Below is a small trained network, with its code and all its weights. Each question gives an input and a class and asks what happens when units are switched off, that is, made to give their printed mean instead of their output.

import numpy as np


def w(rows, s, z=0):
    codes = np.array(rows[::2]) - 128.0
    scale = np.full(codes.shape[1], s)
    scale[-1] = z or s
    return codes * scale


def norm(h):
    return h / np.sqrt((h * h).mean(-1, keepdims=True) + 1e-5)


def f(y):
    return np.maximum(y, 0)


def log_softmax(a):
    a = a - a.max(-1, keepdims=True)
    return a - np.log(np.exp(a).sum(-1, keepdims=True))


def net(x, mask):
    res = np.array(x, float).reshape(1, 4) / 4 @ E
    u = 0
    for l in range(2):
        y = f(norm(res) @ A[l][:, :-1].T + A[l][:, -1])
        res = res + np.where(mask[u : u + 5], y, B[l][:, -1]) @ B[l][:, :-1]
        u += 5
    return log_softmax(norm(res)[-1] @ U[:, :-1].T + U[:, -1])


A, B = {}, {}
E = w([
[218,141,13,182,88],'x0',
[120,253,87,110,161],'x1',
[96,26,123,74,134],'x2',
[74,171,141,129,202],'x3',
],0.0051)
A[0] = w([
[118,198,136,117,122,213],'L0N0',
[117,91,51,89,251,23],'L0N1',
[151,253,223,221,185,18],'L0N2',
[211,132,64,198,32,139],'L0N3',
[38,45,251,17,122,3],'L0N4',
],0.0057,0.0024)
B[0] = w([
[123,39,104,159,188,203],'L0N0',
[45,255,81,29,99,151],'L0N1',
[90,167,47,254,188,227],'L0N2',
[162,95,212,118,29,246],'L0N3',
[253,128,195,98,227,253],'L0N4',
],0.009,0.0047)
A[1] = w([
[175,149,142,132,9,252],'L1N0',
[60,175,128,156,146,42],'L1N1',
[149,81,193,66,166,29],'L1N2',
[50,134,113,73,107,42],'L1N3',
[151,106,137,132,34,244],'L1N4',
],0.012,0.0015)
B[1] = w([
[141,8,51,88,177,255],'L1N0',
[100,124,141,229,32,180],'L1N1',
[109,168,205,116,210,236],'L1N2',
[128,167,139,26,80,140],'L1N3',
[204,137,9,119,142,233],'L1N4',
],0.014,0.0073)
U = w([
[75,152,105,248,108,178],'0',
[116,107,173,110,91,2],'1',
[70,183,123,57,65,93],'2',
[132,136,239,80,239,189],'3',
[179,49,36,100,150,213],'4',
],0.012,0.0042)

Each question gives the input, the list of numbers given to net, and the class t.
The units are the neurons (one row each of A and B). Each row of codes is followed by its name. A weight is (code - 128) times the scale printed after its matrix; where a second scale follows, it is the last column's (A, B and U).
mask holds one flag per neuron, layer by layer. A switched-off neuron (its flag False) gives its mean, the last column of its row in B, instead of its output. The means were averaged over made-up inputs and are rounded, as every weight is.
A unit's drop is (log p(t) with every unit on - log p(t) with that unit switched off) / (log p(t) with every unit on - log p(t) with every unit switched off).
The circuit of an input: a set's keep is (log p(t) with only the set's units on - log p(t) with every unit switched off) / (log p(t) with every unit on - log p(t) with every unit switched off). Starting from all 10 units, units are removed one at a time, each time the one whose removal leaves the highest keep (on an exact tie, the one counted first), for as long as the keep stays at least 0.8.
circuit, biggest first: the units of the circuit, biggest drop first
top k neurons: the k neurons with the biggest drops, biggest first
top k neurons in layer l: the k neurons of layer l with the biggest drops, biggest first
drop of u: that unit's drop, to one decimal
input [-1,7,4,-2], class 2: circuit, biggest first	[L0N4, L1N3, L1N0]
input [-2,-6,-2,-4], class 3: circuit, biggest first	[L1N2, L0N4]
input [-2,-8,1,-5], class 3: circuit, biggest first	[L1N2, L0N4]
input [3,5,2,6], class 0: top neuron	[L1N1]
input [-8,6,-2,6], class 0: circuit, biggest first	[L1N1, L0N2]
input [-2,8,6,-3], class 2: top 3 neurons in layer 0	[L0N1, L0N3, L0N4]
input [1,6,-2,-2], class 0: top 2 neurons	[L1N0, L0N4]
input [2,8,6,-3], class 2: top 3 neurons in layer 0	[L0N1, L0N4, L0N3]
input [-2,6,-2,-6], class 0: top 2 neurons in layer 0	[L0N4, L0N0]
input [1,6,3,1], class 2: top 3 neurons	[L0N1, L1N3, L0N2]
input [1,-4,-5,3], class 0: drop of L0N2	1.2
